Each row has a name. Each question is about the rows just above it.

tabin: 91	151	129	152	58	29	93	120	133	64	116	126	116	124	104	119	91	156	103	41	25	131	100	64
sek: 150	168	67	96	89	103	123	97	147	12	134	116	115	92	95	96	116	115	127	143	87	138	109	15
nemu: 162	78	15	124	142	125	95	93	88	61	132	82	134	110	57	54	83	120	85	80	161	168	104	107
Gasu: 100	107	50	162	88	107	151	79	72	117	119	148	50	68	109	90	58	110	144	147	147	176	133	121
zuva: 37	133	121	50	85	68	117	128	157	101	109	146	77	99	113	51	140	75	118	189	131	117	145	114
Sepor: 161	76	16	121	145	126	90	95	91	61	129	78	136	111	55	55	84	119	83	77	163	165	104	106
nisem: 30	128	123	46	89	68	114	136	157	111	102	135	85	105	123	44	141	82	121	180	137	103	139	130
zasir: 138	104	31	160	99	110	149	78	64	93	138	138	79	80	89	69	66	118	122	127	142	191	127	117
Is 64	116 printed in one of the named rows, side by side and in this order?
yes
Does one of the named rows hold 116	115	92 side by side, in this order?
yes
Is 110	134	82	132	61 printed in one of the named rows, side by side and in this order?
no
Does one of the named rows hold 45	141	82	121 side by side, in this order?
no
Does one of the named rows hold 64	117	126	116 side by side, in this order?
no
Does one of the named rows hold 92	94	96	116	115 side by side, in this order?
no

kopos: 78	108	96	76	90	116	121	104	114	123	123	93	78	86	150	143
tefig: 74	116	92	83	94	114	115	119	109	118	133	95	81	75	136	134
nel: 103	66	111	68	67	100	133	72	114	116	103	104	125	112	173	125
damaz: 82	100	99	58	75	110	126	72	121	121	123	95	91	104	166	148
gos: 79	140	89	108	129	120	79	132	101	79	100	106	66	73	67	82
mibu: 68	120	92	80	98	111	108	125	106	111	138	95	81	73	128	127
didad: 107	127	97	140	136	101	65	109	92	80	78	112	93	92	35	67
sekig: 79	105	97	67	85	114	122	91	117	123	122	93	81	94	157	146
gebif: 74	142	93	86	126	125	80	137	103	81	112	104	64	71	86	89
Gukov: 131	58	106	102	91	68	102	88	97	105	85	95	132	122	93	85
buv: 87	136	93	125	135	112	71	121	98	80	90	111	79	78	48	77
Among the named rows, does one hold 80	125	126	86 next to each other, in this order?
no
Is 82	100 printed in one of the named rows, side by side and in this order?
yes
Does one of the named rows hold 92	82	94	114	115 side by side, in this order?
no
Among the named rows, does one hold 105	85	95	132 next to each other, in this order?
yes
Does one of the named rows hold 76	89	116	121 side by side, in this order?
no
Is 125	108	111 printed in one of the named rows, side by side and in this order?
no

tik: 74	173	115	62	102	144	68	35	153
Kivo: 74	173	115	62	102	144	106	35	153
sisa: 75	81	124	75	89	125	152	137	95
Is 144	68 printed in one of the named rows, side by side and in this order?
yes
Does one of the named rows hold 62	102	144 side by side, in this order?
yes

Bam: 102	68	92	88	118	98	99	56	187
gevil: 99	119	124	69	91	106	97	145	57
patir: 100	104	124	137	87	97	101	122	45
bil: 104	89	68	89	104	102	100	74	132
zise: 101	66	80	101	120	93	102	48	155
Vur: 99	93	98	105	106	96	96	76	54
Vubo: 104	49	120	53	121	97	97	128	100
babap: 103	69	89	101	115	96	103	72	89
Nufav: 102	68	92	88	118	98	100	56	187
Tufir: 103	77	111	69	98	107	96	113	150
suzon: 102	72	87	101	87	107	100	115	105
Ledib: 103	58	73	90	98	104	102	112	65
Does one of the named rows hold 72	87 side by side, in this order?
yes
Is 96	101 printed in one of the named rows, side by side and in this order?
no

rema: 101	110	103	174	99	158	129	102	113	125
Zab: 111	114	91	115	100	107	99	94	115	98
tosu: 111	114	91	115	100	107	99	94	115	94
fem: 122	105	95	121	97	101	114	104	110	146
bup: 113	112	99	117	101	102	101	95	133	98
Is 113	112	99	117	101 printed in one of the named rows, side by side and in this order?
yes
Among the named rows, does one hold 97	101	114	104	110 next to each other, in this order?
yes
Does one of the named rows hold 94	115 side by side, in this order?
yes
Does one of the named rows hold 117	99 side by side, in this order?
no
Does one of the named rows hold 99	117	101 side by side, in this order?
yes
Among the named rows, does one hold 107	99	94 next to each other, in this order?
yes

begob: 176	133	144	56	172	108	133	59
fako: 76	101	116	47	125	38	61	87
mok: 76	101	116	47	125	38	76	161
zataz: 43	98	12	148	102	82	59	121
mek: 84	170	40	122	79	105	183	144
Among the named rows, does one hold 98	12 next to each other, in this order?
yes
Is 84	170 printed in one of the named rows, side by side and in this order?
yes
Among the named rows, does one hold 144	56	172	108	133 next to each other, in this order?
yes
Among the named rows, does one hold 47	116	101 next to each other, in this order?
no
Among the named rows, does one hold 47	125	38 next to each other, in this order?
yes

